Q:
[[  8 -25   7  12  13  -3  47  15]
 [ 14  31   0   1  39  20  28   8]
 [  7 -20  12   8  18  -4  -5   6]
 [  9  25  23   0  20  23 -26  25]
 [  5  40  11  22  29  -6 -17  13]
 [  7  34   8  23  -6  21 -13  25]
 [ 15  10   9  13  -2  23  41  -2]]
A: 15

Q:
[[-12 -12  -6  10  -2 -11   0  29   8 -13 -10 -11  13]
 [-19  -3 -13  13  13 -13 -19  -2  28  -7 -14  -9  22]
 [ 25 -22 -23 -20   4   5   7  22 -22  -7 -16   0  15]
 [-22 -12 -21   2  -7 -16  19  22  14 -13 -17 -12   8]
 [-14  16   7  -3  -2  25  16 -24  19   7  -5  19 -16]
 [-12  13  10   1 -21  13 -12  -9 -46  16  20   7  23]
 [  7 -14  -2  11  34   0  -9  13 -13 -10  -4   4 -15]
 [ 17  -9  -4  12   3 -10  26 -21  -2  -6 -10 -18  -1]
 [ 18 -17   0 -22  -9   7  -8  -6  29  -5   5  12  19]
 [ 21  -6  -6  15  10  -6 -13 -19  -3  -5  -8   1  21]]
A: 13

Q:
[[-22   7  12 -17   0 -10 -10 -17  -7 -11  13  12  16  -4]
 [-14  23 -10  -4  -4   7 -14 -15  -4  -3  25   0  24 -11]
 [  6   4  -3   4   8 -10  -9 -11   4   9 -13  -6  25  44]
 [-20  22  27  10  12   6  34  17 -17  -2  -5  10   5  -5]
 [ 14 -34  -4  -3   6 -16  -5   6  -7   8  13  -4  15  23]
 [ 15  41  10  23   7  32  17  12  28  13  -4  12  -5   0]
 [ 16 -41   8  -5   7 -11   6  17  -3   5  19   9  -3   4]
 [ 28 -29  11  -6   4   2  -2  11  24   7  20  19 -14  -4]
 [ -7  17 -17  -1  -4   8 -17 -12  -3   1  29  -5  26  -8]]
A: -4

Q:
[[ 31  -9   5   2   0   5  29  -1   0   4 -10  19  21]
 [-17 -18  -6 -13  -6  -4   9 -11 -14 -16   4  -6 -19]
 [-16 -15  18  -1 -40  22  22   5 -38   0   3 -18 -22]
 [-21  13   3   1   5  -5 -23  12   1  11   4 -18 -25]
 [ 34  -7  -5  -7   9   2   8 -10  15  -3 -15  33  30]]
A: 21

Q:
[[ 10  34 119 149 127 168 198 156 141  70  49]
 [148 131 150 203 163 150  86  52  22  17 101]
 [ 65  48   7  43 126 148 125 176 194 155 137]
 [197 177 154 111  54  36   4  76 141 140 132]
 [135 143 202 167 152  95  52  27  11  92 147]
 [  3  66 137 144 129 192 182 154 119  56  40]
 [ 87  52  22  16 101 148 132 149 203 163 151]
 [117 149 126 165 199 157 143  71  50  12  32]
 [ 52  25  13  97 148 134 145 202 165 152  91]]
A: 49
---
[-0.057 -0.031 -0.136 -0.082 -0.052  0.114  0.132] value -0.031
[   3.241 -115.940   -7.433  126.734] value -115.940
[ -30.10   79.00  101.20 -132.82] value 79.00
[-125.4   -0.3  174.4  -56.1    1.4  -33.1  125.0] value -0.3
[-0.02  0.12 -0.06  0.14 -0.13  0.13] value 0.12
[ -95.4   37.7  144.5   64.7 -163.7 -129.2] value 37.7
[ -54.389   19.856  109.055  -89.786 -172.632  -97.793] value 19.856
---
[[ 2.18 -2.04 -6.18 -0.75]
 [ 3.28 -0.94 -4.80 -1.27]
 [ 2.70 -1.35 -5.55 -0.82]] → -4.80

[[-2.58 -4.16 -3.58  3.52 -6.59  6.17 -6.35]
 [-4.19 -5.13  4.51 -2.31  0.88  4.19 -2.05]] → 4.51

[[ 2.68  5.52 -1.39 -4.88 -3.62]
 [-0.75 -0.82  2.54  5.15  3.56]] → 2.54

[[ 4.16 -2.91 -2.66  1.88]
 [ 1.25  0.50  3.27 -1.43]
 [-2.09  5.05 -5.92  5.66]] → 3.27

[[-1.23 -0.86 -1.40  0.03  1.74  5.31  0.22]
 [ 0.95  3.63  6.86  2.47  1.83  3.01  3.57]
 [ 2.72 -1.03  4.13  1.64  2.48  2.52  1.60]] → 6.86

[[ 0.09 -0.33 -0.45 -0.85 -0.89 -0.25 -3.07]
 [-0.80  0.29 -0.02 -0.02  0.29 -0.90 -5.24]] → -0.02

[[ 2.20  1.63 -1.59 -6.24]
 [-5.31  0.31  0.64  4.32]] → 0.64
---
[[-2.25  0.77  1.53 -0.74]
 [ 2.69 -0.22  0.93 -1.25]
 [-6.21 -4.16 -0.29  0.78]] ==> -4.16

[[-2.28 -1.98 -2.65 -2.23 -2.16]
 [-0.28  2.08 -2.73  1.24 -1.92]
 [ 4.14 -3.74 -3.79 -1.58  5.64]] ==> -3.79

[[ 2.82  4.73  4.76  0.17  1.31]
 [ 2.99 -5.42 -4.72 -5.26  3.01]
 [-4.63 -0.61 -0.41  2.10 -3.04]] ==> -0.41

[[ 6.32 -0.43 -2.98 -0.98  0.23 -0.16]
 [-2.91  1.54 -0.28  0.27  0.09  0.19]
 [ 0.38  0.69 -2.72  0.30  0.03  0.08]] ==> 0.30

[[-6.69 -1.57  0.54  1.11 -0.95  2.57]
 [-1.51  0.57  0.77  0.52 -0.10  0.51]
 [ 0.55 -0.31 -0.46  0.40  0.85  0.27]] ==> 0.40

[[-0.07 -0.02  0.03  0.07  0.69 -0.18 -0.27]
 [ 0.71  2.41 -1.63 -1.20 -5.72  2.59  3.55]
 [ 0.28 -0.41  0.26 -0.27 -1.61 -0.11  0.38]] ==> -1.61

[[ 0.47  4.05 -5.32 -1.46]
 [ 0.47  3.88 -5.32 -1.46]
 [ 0.47  0.02 -5.72 -1.46]] ==> 0.02
